Below is a small trained network, with its code and all its weights. Each question gives an input and a class and asks what happens when units are switched off, that is, made to give their printed mean instead of their output.

import numpy as np


def w(rows, s, z=0):
    codes = np.array(rows[::2]) - 128.0
    scale = np.full(codes.shape[1], s)
    scale[-1] = z or s
    return codes * scale


def norm(h):
    return h / np.sqrt((h * h).mean(-1, keepdims=True) + 1e-5)


def f(y):
    return np.maximum(y, 0)


def log_softmax(a):
    a = a - a.max(-1, keepdims=True)
    return a - np.log(np.exp(a).sum(-1, keepdims=True))


def net(x, mask):
    res = np.array(x, float).reshape(1, 3) / 4 @ E
    u = 0
    for l in range(2):
        y = f(norm(res) @ A[l][:, :-1].T + A[l][:, -1])
        res = res + np.where(mask[u : u + 11], y, B[l][:, -1]) @ B[l][:, :-1]
        u += 11
    return log_softmax(norm(res)[-1] @ U[:, :-1].T + U[:, -1])


A, B = {}, {}
E = w([
[2,123,176,73,133,99,123,109],'x0',
[115,228,100,178,143,183,172,188],'x1',
[157,169,221,114,122,150,105,107],'x2',
],0.00094)
A[0] = w([
[48,199,126,128,159,185,203,159,55],'L0N1',
[27,139,107,130,140,110,199,151,155],'L0N2',
[109,77,108,108,104,61,123,111,68],'L0N3',
[146,90,82,108,131,95,139,99,6],'L0N4',
[38,127,76,110,139,98,150,141,106],'L0N5',
[89,84,199,77,109,91,75,69,105],'L0N6',
[54,180,146,108,154,139,113,135,132],'L0N7',
[105,244,164,147,142,208,179,203,66],'L0N8',
[55,120,157,82,124,74,90,80,170],'L0N9',
[170,154,219,139,110,178,108,146,27],'L0N10',
[118,163,253,93,102,119,47,103,147],'L0N11',
],0.0029,0.0019)
B[0] = w([
[26,97,171,172,153,203,104,171,209],'L0N1',
[150,203,77,160,91,192,217,85,231],'L0N2',
[33,82,155,125,188,139,72,155,182],'L0N3',
[57,197,112,126,100,132,179,80,145],'L0N4',
[144,212,129,191,110,193,190,116,208],'L0N5',
[176,79,216,158,122,86,44,117,239],'L0N6',
[202,171,92,74,110,106,156,53,200],'L0N7',
[1,102,186,207,183,194,147,214,237],'L0N8',
[206,88,115,147,125,113,93,137,252],'L0N9',
[120,236,55,114,45,120,223,73,169],'L0N10',
[166,135,45,44,113,47,166,57,243],'L0N11',
],0.0029,0.0027)
A[1] = w([
[87,77,198,116,176,110,31,184,16],'L1N1',
[115,78,205,162,172,134,29,151,13],'L1N2',
[118,41,114,69,192,104,87,170,35],'L1N3',
[108,126,214,102,100,108,110,53,223],'L1N4',
[138,86,216,146,200,101,33,173,48],'L1N5',
[106,65,105,53,158,39,55,89,84],'L1N6',
[4,122,116,172,177,206,172,191,87],'L1N7',
[175,148,202,105,88,114,115,82,65],'L1N8',
[146,122,96,247,87,205,159,156,241],'L1N9',
[102,215,140,142,120,235,171,157,19],'L1N10',
[91,180,164,162,127,224,166,192,6],'L1N11',
],0.0037,0.0012)
B[1] = w([
[78,64,233,204,30,40,17,199,151],'L1N1',
[118,50,218,149,80,56,63,200,155],'L1N2',
[54,130,141,203,118,177,104,67,152],'L1N3',
[185,171,97,83,68,65,156,154,181],'L1N4',
[45,57,237,202,82,73,48,198,160],'L1N5',
[87,169,105,159,164,213,171,128,198],'L1N6',
[108,97,23,214,213,243,226,2,241],'L1N7',
[74,161,90,142,101,117,143,110,168],'L1N8',
[125,95,180,79,175,95,150,181,254],'L1N9',
[83,50,90,189,163,181,51,76,227],'L1N10',
[40,105,27,196,159,195,199,50,218],'L1N11',
],0.0043,0.005)
U = w([
[232,22,173,28,220,39,231,253,172],'0',
[179,232,145,20,126,229,23,220,1],'1',
[26,24,242,228,13,19,27,160,221],'2',
[17,29,20,241,233,241,246,21,254],'3',
[188,229,167,9,135,240,16,195,1],'4',
[232,236,33,27,8,3,235,14,235],'5',
],0.0053,0.0044)

Each question gives the input, the list of numbers given to net, and the class t.
The units are the neurons (one row each of A and B). Each row of codes is followed by its name. A weight is (code - 128) times the scale printed after its matrix; where a second scale follows, it is the last column's (A, B and U).
mask holds one flag per neuron, layer by layer. A switched-off neuron (its flag False) gives its mean, the last column of its row in B, instead of its output. The means were averaged over made-up inputs and are rounded, as every weight is.
A unit's drop is (log p(t) with every unit on - log p(t) with that unit switched off) / (log p(t) with every unit on - log p(t) with every unit switched off).
most important unit: the unit with the biggest drop
top k neurons: the k neurons with the biggest drops, biggest first
top k neurons in layer l: the k neurons of layer l with the biggest drops, biggest first
drop when u is switched off: that unit's drop, to one decimal
input [5,-4,-4], class 2: top 2 neurons -> [L0N6, L0N3]
input [-7,-7,1], class 2: top 2 neurons -> [L0N11, L0N2]
input [-8,0,1], class 0: top 2 neurons in layer 1 -> [L1N7, L1N11]
input [-6,-1,6], class 5: most important unit -> L0N8
input [-3,-7,6], class 5: top 3 neurons -> [L0N11, L0N8, L1N7]
input [6,-4,4], class 2: top 2 neurons in layer 1 -> [L1N7, L1N5]
input [7,4,7], class 5: top 3 neurons -> [L0N11, L0N7, L1N4]
input [-7,0,-4], class 0: top 3 neurons -> [L0N8, L1N7, L1N11]
input [-5,2,-6], class 0: top 2 neurons -> [L0N8, L0N1]
input [-4,-7,4], class 5: top 3 neurons in layer 1 -> [L1N4, L1N10, L1N7]
input [-8,-3,2], class 0: top 3 neurons in layer 0 -> [L0N11, L0N6, L0N7]
input [-2,-8,5], class 2: top 3 neurons in layer 0 -> [L0N6, L0N2, L0N7]
input [-7,1,-8], class 0: top 3 neurons -> [L0N8, L1N7, L0N1]
input [2,-6,7], class 5: most important unit -> L0N11
input [4,-4,-6], class 0: top 2 neurons in layer 1 -> [L1N10, L1N11]
input [-6,-2,-4], class 0: top 2 neurons -> [L0N8, L1N7]
input [-7,-1,6], class 5: top 3 neurons -> [L0N8, L1N7, L1N11]
input [-5,-2,-3], class 0: top 3 neurons in layer 0 -> [L0N8, L0N11, L0N6]
input [8,-3,-8], class 0: top 4 neurons in layer 1 -> [L1N7, L1N11, L1N10, L1N9]
input [7,-7,7], class 2: most important unit -> L0N6
input [5,-4,-2], class 2: top 2 neurons in layer 0 -> [L0N6, L0N3]
input [-6,0,-3], class 0: drop when L0N1 is switched off -> 0.1
input [2,-7,6], class 2: drop when L0N2 is switched off -> 0.2
input [-3,-7,-5], class 2: drop when L0N11 is switched off -> 0.1
input [-6,0,0], class 0: drop when L1N7 is switched off -> 0.3
